Below are the code and all the weights of a small trained network. Each question names an input and a target symbol and asks about switching units off, where a switched-off unit gives its printed mean instead of its output.

import numpy as np


def w(rows, s, z=0):
    codes = np.array(rows[::2]) - 128.0
    scale = np.full(codes.shape[1], s)
    scale[-1] = z or s
    return codes * scale


def norm(h):
    return h / np.sqrt((h * h).mean(-1, keepdims=True) + 1e-5)


def f(y):
    return y / 2 * (1 + np.tanh(0.7978845608 * (y + 0.044715 * y**3)))


def softmax(a):
    e = np.exp(a - a.max(-1, keepdims=True))
    return e / e.sum(-1, keepdims=True)


def log_softmax(a):
    a = a - a.max(-1, keepdims=True)
    return a - np.log(np.exp(a).sum(-1, keepdims=True))


def net(x, mask):
    ids = ['ΔΠβγθμτ'.index(c) for c in x.split()]
    T = len(ids)
    res = E[ids] + P[:T]
    u = 0
    for l in range(2):
        q, k, v = (norm(res) @ M[l].T for M in (Q, K, V))
        z = softmax(np.where(np.tri(T) > 0, q @ k.T / 4**0.5, -1e9)) @ v
        res = res + np.where(mask[u], z, O[l][:, -1]) @ O[l][:, :-1]
        u += 1
        y = f(norm(res) @ A[l][:, :-1].T + A[l][:, -1])
        res = res + np.where(mask[u : u + 4], y, B[l][:, -1]) @ B[l][:, :-1]
        u += 4
    return log_softmax(norm(res)[-1] @ U[:, :-1].T + U[:, -1])


Q, K, V, O, A, B = {}, {}, {}, {}, {}, {}
E = w([
[79,125,221,137,200,100,139,123,90,113,126],'Δ',
[87,139,152,123,144,114,105,61,142,163,107],'Π',
[116,98,115,111,181,103,143,79,110,56,136],'β',
[135,198,149,253,109,68,108,98,133,80,138],'γ',
[117,48,165,134,96,24,87,126,64,133,156],'θ',
[142,140,170,122,90,127,119,138,101,98,139],'μ',
[152,202,120,107,104,115,100,159,151,167,106],'τ',
],0.037)
P = w([
[140,132,162,118,151,101,71,121,252,106,140],'0',
[112,130,158,132,152,119,59,139,187,110,125],'1',
[85,147,147,111,122,126,74,144,155,114,137],'2',
[95,158,151,106,133,123,96,130,136,126,148],'3',
[119,144,153,117,145,128,96,127,129,138,146],'4',
[117,150,156,124,144,118,120,129,119,144,135],'5',
[114,163,151,124,144,119,131,127,108,141,119],'6',
[138,131,151,132,138,141,121,124,99,156,131],'7',
[139,134,141,128,128,139,132,122,91,151,120],'8',
[150,137,129,131,122,138,137,123,88,151,112],'9',
[167,132,121,137,119,137,147,120,86,158,112],'10',
[159,135,113,136,102,124,159,125,79,142,79],'11',
[176,142,110,131,109,123,167,118,76,151,82],'12',
[192,123,106,130,100,123,186,115,74,166,91],'13',
],0.024)
Q[0] = w([
[114,78,84,120,222,77,221,100,31,142,148],'0.h0',
[124,82,117,49,149,140,115,207,71,44,210],'0.h0',
[118,170,188,87,96,117,140,139,1,157,135],'0.h0',
[165,208,134,33,139,116,126,120,120,144,165],'0.h0',
],0.04)
K[0] = w([
[137,48,18,57,171,143,202,67,136,63,233],'0.h0',
[158,28,118,121,125,186,46,233,127,42,80],'0.h0',
[173,144,101,103,112,175,220,102,2,85,98],'0.h0',
[102,133,88,78,79,160,162,206,119,143,120],'0.h0',
],0.034)
V[0] = w([
[141,88,83,109,131,197,172,117,229,87,143],'0.h0',
[179,66,160,93,129,132,117,254,131,113,137],'0.h0',
[40,137,88,144,158,145,178,179,159,151,173],'0.h0',
[87,144,89,132,197,116,205,210,59,169,127],'0.h0',
],0.012)
O[0] = w([
[70,17,144,151,230,179,59,248,55,57,32,41],'0.h0',
[154,216,157,2,134,173,72,69,115,10,67,6],'0.h0',
[122,79,122,153,104,160,119,159,182,103,76,40],'0.h0',
[213,119,92,103,177,100,72,77,138,54,76,60],'0.h0',
],0.0086,0.011)
A[0] = w([
[66,114,120,156,134,191,150,57,1,204,50,255],'0.n0',
[106,32,62,162,135,59,119,113,155,83,126,111],'0.n1',
[216,52,69,175,100,46,22,167,231,114,117,9],'0.n2',
[217,151,90,100,89,195,179,152,98,148,112,25],'0.n3',
],0.016,0.0022)
B[0] = w([
[47,173,153,149,149,108,181,126,82,197,156,250],'0.n0',
[250,152,72,100,148,79,114,130,174,154,203,244],'0.n1',
[75,161,187,120,129,182,141,76,73,123,152,147],'0.n2',
[92,177,124,112,127,179,41,150,41,171,146,152],'0.n3',
],0.013,0.011)
Q[1] = w([
[182,204,185,124,129,103,67,217,178,218,46],'1.h0',
[5,189,60,110,111,102,66,139,189,72,152],'1.h0',
[39,125,82,117,106,176,41,123,185,97,101],'1.h0',
[127,127,177,122,116,115,36,160,133,157,194],'1.h0',
],0.022)
K[1] = w([
[116,82,41,96,139,162,126,122,145,91,169],'1.h0',
[124,173,180,122,189,127,31,141,171,161,198],'1.h0',
[50,137,194,106,168,93,94,131,253,98,178],'1.h0',
[153,150,78,98,97,144,112,175,113,104,142],'1.h0',
],0.022)
V[1] = w([
[188,88,181,13,100,88,102,131,171,247,43],'1.h0',
[175,25,154,205,33,44,49,101,107,142,89],'1.h0',
[157,198,91,229,149,146,69,163,165,145,66],'1.h0',
[6,85,53,104,201,96,81,6,169,209,81],'1.h0',
],0.021)
O[1] = w([
[160,164,78,137,109,216,52,172,139,88,152,224],'1.h0',
[82,162,158,210,110,105,137,196,223,133,145,112],'1.h0',
[134,182,160,83,146,180,123,102,154,202,201,3],'1.h0',
[247,107,159,106,90,89,134,192,173,160,165,45],'1.h0',
],0.015,0.006)
A[1] = w([
[182,198,173,108,82,155,162,208,146,192,24,2],'1.n0',
[88,135,67,200,255,197,167,146,196,133,136,157],'1.n1',
[180,136,226,142,135,218,171,211,116,192,86,108],'1.n2',
[117,133,142,204,206,154,159,196,76,79,202,64],'1.n3',
],0.027,0.0077)
B[1] = w([
[141,136,122,125,106,158,43,102,173,158,1,157],'1.n0',
[178,161,211,67,140,96,140,80,151,68,101,219],'1.n1',
[100,96,85,139,142,162,153,56,99,107,62,151],'1.n2',
[147,126,84,162,66,132,85,138,97,129,145,252],'1.n3',
],0.024,0.015)
U = w([
[223,133,103,75,252,117,192,140,151,41,144,253],'Δ',
[153,90,109,115,130,170,115,78,179,180,53,145],'Π',
[113,38,65,75,150,122,135,238,38,227,193,222],'β',
[79,159,184,127,194,103,192,72,174,209,166,123],'γ',
[143,227,116,254,76,134,175,144,166,69,177,72],'θ',
[66,140,136,129,123,119,170,42,18,46,91,28],'μ',
[161,238,163,34,74,214,96,101,73,168,165,102],'τ',
],0.0073,0.0048)

Each question gives the input, a string of symbols that net reads in full, and the target symbol t.
The units are the heads (4 rows each of Q, K, V and O) and the neurons (one row each of A and B). Each row of codes is followed by its name. A weight is (code - 128) times the scale printed after its matrix; where a second scale follows, it is the last column's (O, A, B and U).
mask holds one flag per unit, layer by layer, with each layer's heads first. A switched-off unit (its flag False) gives its mean, the last column of its rows in O or B, instead of its output. The means were averaged over made-up inputs and are rounded, as every weight is.
A unit's drop is (log p(t) with every unit on - log p(t) with that unit switched off) / (log p(t) with every unit on - log p(t) with every unit switched off).
The circuit of an input: a set's keep is (log p(t) with only the set's units on - log p(t) with every unit switched off) / (log p(t) with every unit on - log p(t) with every unit switched off). Starting from all 10 units, units are removed one at a time, each time the one whose removal leaves the highest keep (on an exact tie, the one counted first), for as long as the keep stays at least 0.8.
circuit, biggest first: the units of the circuit, biggest drop first
k most important neurons: the k neurons with the biggest drops, biggest first
top k neurons in layer l: the k neurons of layer l with the biggest drops, biggest first
input θ θ β θ Δ, target μ: top 3 neurons in layer 1 : 1.n2; 1.n1; 1.n3
input β β μ β γ Π Π Π Π τ, target Π: 2 most important neurons : 1.n0; 0.n1
input θ β μ μ Π τ Δ Π β Δ, target β: circuit, biggest first : 1.h0; 1.n1
input β Π β μ γ μ Π, target μ: circuit, biggest first : 1.h0
input τ μ β β Δ μ β β τ γ Δ μ τ γ, target τ: 2 most important neurons : 0.n0; 0.n2
input Π β β μ β β Δ β Π θ τ β τ γ, target τ: circuit, biggest first : 1.h0; 0.n0
input Π μ γ θ, target μ: circuit, biggest first : 0.h0; 1.h0; 0.n1
input γ θ τ β Π β β τ μ Π β β, target β: circuit, biggest first : 0.h0; 1.h0; 1.n1
input μ Π μ Δ Δ Π Δ, target Π: circuit, biggest first : 1.h0; 0.h0; 1.n0; 0.n1
input θ μ Π, target μ: circuit, biggest first : 1.h0; 0.h0
input Π τ Π γ Π θ γ θ β Π γ γ β, target γ: 2 most important neurons : 0.n1; 0.n0
input μ Π θ θ Δ γ μ γ τ γ Π γ γ Δ, target γ: 2 most important neurons : 1.n3; 1.n1
input θ Π β, target Δ: circuit, biggest first : 0.n1; 0.h0
input θ γ γ μ θ, target μ: circuit, biggest first : 0.h0; 1.h0
input μ τ β β β θ γ τ Π Δ μ β Π Π, target β: circuit, biggest first : 1.n1
input γ Π Π Π, target Π: 3 most important neurons : 1.n0; 1.n2; 0.n2
input τ θ Δ, target τ: circuit, biggest first : 0.h0; 1.h0
input Δ γ γ μ θ θ Π, target θ: 2 most important neurons : 0.n0; 0.n1
input Δ θ β β β Δ β β γ μ Π β μ γ, target μ: 3 most important neurons : 0.n1; 0.n0; 1.n1
input τ θ μ μ τ Δ, target τ: circuit, biggest first : 1.h0
input β β Δ μ Δ Π β Δ β γ Δ, target γ: 2 most important neurons : 0.n1; 0.n0
input μ Π Π Δ, target Π: 2 most important neurons : 0.n3; 1.n0
input β μ Δ θ β β Π Π μ γ β γ, target γ: circuit, biggest first : 1.h0; 0.n0; 1.n3
input Π τ τ τ τ Π θ μ Δ β Δ β, target β: circuit, biggest first : 1.h0; 1.n1
input γ Δ γ β Δ, target μ: 2 most important neurons : 0.n1; 0.n0
input γ θ Δ μ Π τ β β Δ, target β: 3 most important neurons : 1.n1; 1.n3; 1.n0
input γ β μ τ γ Π Π β τ θ, target τ: top neuron in layer 0 : 0.n2
